Below are the code and all the weights of a small trained network. Each question names an input and a target symbol and asks about switching units off, where a switched-off unit gives its printed mean instead of its output.

import numpy as np


def w(rows, s, z=0):
    codes = np.array(rows[::2]) - 128.0
    scale = np.full(codes.shape[1], s)
    scale[-1] = z or s
    return codes * scale


def f(y):
    return y / 2 * (1 + np.tanh(0.7978845608 * (y + 0.044715 * y**3)))


def softmax(a):
    e = np.exp(a - a.max(-1, keepdims=True))
    return e / e.sum(-1, keepdims=True)


def log_softmax(a):
    a = a - a.max(-1, keepdims=True)
    return a - np.log(np.exp(a).sum(-1, keepdims=True))


def net(x, mask):
    ids = ['ΓΣαβεζηλξω'.index(c) for c in x.split()]
    T = len(ids)
    res = E[ids] + P[:T]
    u = 0
    for l in range(2):
        q, k, v = (res @ M[l].T for M in (Q, K, V))
        z = softmax(np.where(np.tri(T) > 0, q @ k.T / 2**0.5, -1e9)) @ v
        res = res + np.where(mask[u], z, O[l][:, -1]) @ O[l][:, :-1]
        u += 1
        y = f(res @ A[l][:, :-1].T + A[l][:, -1])
        res = res + np.where(mask[u : u + 12], y, B[l][:, -1]) @ B[l][:, :-1]
        u += 12
    return log_softmax(res[-1] @ U[:, :-1].T + U[:, -1])


Q, K, V, O, A, B = {}, {}, {}, {}, {}, {}
E = w([
[113,145,136,159,151,146],'Γ',
[200,130,139,136,192,114],'Σ',
[202,117,66,123,219,146],'α',
[151,123,74,126,198,162],'β',
[157,149,117,133,163,145],'ε',
[169,156,157,137,154,120],'ζ',
[104,149,171,176,126,125],'η',
[149,154,181,164,123,119],'λ',
[154,124,185,171,222,5],'ξ',
[114,125,101,144,172,164],'ω',
],0.014)
P = w([
[124,202,82,255,96,161],'0',
[212,142,112,105,130,113],'1',
[193,114,141,125,142,131],'2',
[192,87,155,133,159,146],'3',
[181,68,172,144,172,155],'4',
[178,52,184,141,182,160],'5',
[174,31,199,150,197,165],'6',
],0.0098)
Q[0] = w([
[61,170,76,102,10,113],'L0H1',
[67,122,91,111,89,136],'L0H1',
],0.12)
K[0] = w([
[163,74,197,32,90,254],'L0H1',
[184,115,108,59,63,234],'L0H1',
],0.056)
V[0] = w([
[131,168,94,104,101,49],'L0H1',
[153,97,180,67,255,121],'L0H1',
],0.0088)
O[0] = w([
[107,61,132,142,146,121,86],'L0H1',
[153,83,36,177,1,91,254],'L0H1',
],0.0056,0.00067)
A[0] = w([
[121,76,95,74,101,132,76],'L0N1',
[99,117,193,42,72,122,51],'L0N2',
[66,100,130,59,49,157,76],'L0N3',
[51,118,78,41,81,71,102],'L0N4',
[109,135,180,8,83,141,35],'L0N5',
[120,128,172,30,36,126,33],'L0N6',
[159,129,192,13,110,123,2],'L0N7',
[116,136,136,21,39,134,121],'L0N8',
[49,108,115,50,78,99,36],'L0N9',
[139,128,108,70,47,130,74],'L0N10',
[63,142,116,14,98,117,49],'L0N11',
[59,139,111,7,89,126,78],'L0N12',
],0.018,0.0066)
B[0] = w([
[96,146,185,171,93,94,112],'L0N1',
[100,98,160,100,112,93,71],'L0N2',
[18,166,72,139,99,251,102],'L0N3',
[1,128,50,110,169,134,104],'L0N4',
[177,75,172,88,92,116,67],'L0N5',
[199,121,164,58,117,118,98],'L0N6',
[201,159,210,105,144,147,254],'L0N7',
[198,112,121,38,141,156,88],'L0N8',
[46,67,149,150,110,134,121],'L0N9',
[182,96,108,88,188,99,91],'L0N10',
[136,183,148,58,98,25,113],'L0N11',
[132,179,146,55,117,44,114],'L0N12',
],0.022,0.00098)
Q[1] = w([
[100,132,110,169,150,149],'L1H1',
[245,117,169,211,164,152],'L1H1',
],0.11)
K[1] = w([
[141,136,116,145,168,172],'L1H1',
[142,246,79,221,153,103],'L1H1',
],0.11)
V[1] = w([
[9,127,47,136,141,231],'L1H1',
[39,152,254,119,64,86],'L1H1',
],0.013)
O[1] = w([
[121,153,234,21,29,152,227],'L1H1',
[45,55,1,78,94,115,1],'L1H1',
],0.0065,0.0073)
A[1] = w([
[125,94,128,40,21,105,42],'L1N1',
[100,96,68,76,149,86,79],'L1N2',
[150,79,78,166,53,89,147],'L1N3',
[98,215,135,108,157,152,149],'L1N4',
[90,77,31,117,65,94,2],'L1N5',
[95,133,100,175,162,187,88],'L1N6',
[187,119,53,5,164,133,157],'L1N7',
[132,67,34,128,27,84,99],'L1N8',
[84,150,123,90,175,174,154],'L1N9',
[122,101,53,166,114,99,178],'L1N10',
[92,212,101,156,126,144,40],'L1N11',
[161,126,102,91,23,113,173],'L1N12',
],0.018,0.0066)
B[1] = w([
[141,195,143,125,217,180,161],'L1N1',
[138,97,145,102,147,123,138],'L1N2',
[104,94,98,91,155,127,194],'L1N3',
[86,105,97,133,123,138,250],'L1N4',
[71,140,189,47,164,52,144],'L1N5',
[96,134,127,118,108,157,168],'L1N6',
[105,133,125,129,110,140,177],'L1N7',
[143,135,142,253,93,154,169],'L1N8',
[164,132,153,152,147,115,181],'L1N9',
[161,179,116,126,117,93,171],'L1N10',
[133,134,167,103,91,136,146],'L1N11',
[105,102,132,76,65,107,179],'L1N12',
],0.034,0.013)
U = w([
[105,173,136,158,138,175,254],'Γ',
[203,117,146,132,254,91,229],'Σ',
[245,200,210,172,180,129,102],'α',
[211,163,185,113,74,108,76],'β',
[140,97,103,80,130,94,74],'ε',
[203,124,93,192,91,116,61],'ζ',
[123,222,189,128,179,101,23],'η',
[134,157,137,152,126,65,51],'λ',
[174,246,92,116,130,101,97],'ξ',
[163,184,171,54,176,122,65],'ω',
],0.0037,0.009)

Each question gives the input, a string of symbols that net reads in full, and the target symbol t.
The units are the heads (2 rows each of Q, K, V and O) and the neurons (one row each of A and B). Each row of codes is followed by its name. A weight is (code - 128) times the scale printed after its matrix; where a second scale follows, it is the last column's (O, A, B and U).
mask holds one flag per unit, layer by layer, with each layer's heads first. A switched-off unit (its flag False) gives its mean, the last column of its rows in O or B, instead of its output. The means were averaged over made-up inputs and are rounded, as every weight is.
A unit's drop is (log p(t) with every unit on - log p(t) with that unit switched off) / (log p(t) with every unit on - log p(t) with every unit switched off).
The circuit of an input: a set's keep is (log p(t) with only the set's units on - log p(t) with every unit switched off) / (log p(t) with every unit on - log p(t) with every unit switched off). Starting from the 12 units with the biggest drops (on a tie, the unit counted first), units are removed one at a time, each time the one whose removal leaves the highest keep (on an exact tie, the one counted first), for as long as the keep stays at least 0.8.
units of the circuit, in order: the units of the circuit, biggest drop first
most important unit: the unit with the biggest drop
k most important neurons: the k neurons with the biggest drops, biggest first
top k neurons in layer l: the k neurons of layer l with the biggest drops, biggest first
input α η ξ β, target α: units of the circuit, in order : [L1H1, L0H1, L1N4]
input η ξ Σ Σ ε, target η: 3 most important neurons : [L1N5, L1N8, L1N1]
input ζ λ λ ω Σ ζ, target Σ: units of the circuit, in order : [L1N8, L1N12, L1N6]
input ε λ λ ω Σ ξ α, target ε: 2 most important neurons : [L1N3, L1N12]
input ζ ω ξ Γ, target ζ: units of the circuit, in order : [L0H1, L1N8, L1H1, L1N1]
input β η α α ε ξ Γ, target β: units of the circuit, in order : [L0H1, L1H1, L1N12, L1N4]
input ω ω β ε λ ξ, target ω: top 2 neurons in layer 1 : [L1N1, L1N12]
input ω Σ β ξ η ω β, target ω: top 3 neurons in layer 1 : [L1N1, L1N12, L1N8]
input Σ α η ξ Γ, target Σ: 2 most important neurons : [L1N3, L1N12]
input Σ ξ η ε ω, target Σ: most important unit : L1H1
input ξ ξ Σ ω, target ξ: units of the circuit, in order : [L1N10, L1H1]
input ε λ ξ, target ε: top 2 neurons in layer 0 : [L0N7, L0N4]
input ε ζ α ζ ζ ξ ω, target ε: units of the circuit, in order : [L0H1, L1N3, L1N12]
input β α ξ ε Σ Σ, target β: top neuron in layer 0 : [L0N7]
input ω α ξ η ω ω α, target ω: top 4 neurons in layer 1 : [L1N1, L1N12, L1N8, L1N4]
input λ ξ Σ ζ, target λ: 3 most important neurons : [L1N5, L1N8, L1N3]
input λ Σ β β ξ η, target λ: 3 most important neurons : [L1N5, L1N8, L1N3]
input ω ξ ξ λ ξ ε, target ω: top 2 neurons in layer 1 : [L1N1, L1N12]
input Σ Γ λ Σ λ ξ ε, target Σ: 2 most important neurons : [L1N3, L1N12]
input ε ξ Σ ω, target ε: top 3 neurons in layer 1 : [L1N12, L1N3, L1N8]
input λ β β β ξ Σ, target λ: top 2 neurons in layer 1 : [L1N5, L1N8]
input λ Σ ω η η λ, target Σ: 2 most important neurons : [L0N7, L1N8]
input ξ α Γ ζ ζ ω, target ξ: top 2 neurons in layer 1 : [L1N10, L1N6]
input ζ ξ ω Σ λ Σ, target ζ: top 2 neurons in layer 0 : [L0N7, L0N2]
input ω ξ Σ, target ω: top 3 neurons in layer 1 : [L1N1, L1N12, L1N8]
input Σ ξ Γ η λ λ ω, target Σ: most important neuron : [L0N3]
input α ξ ω ε, target α: 3 most important neurons : [L1N4, L1N3, L1N12]
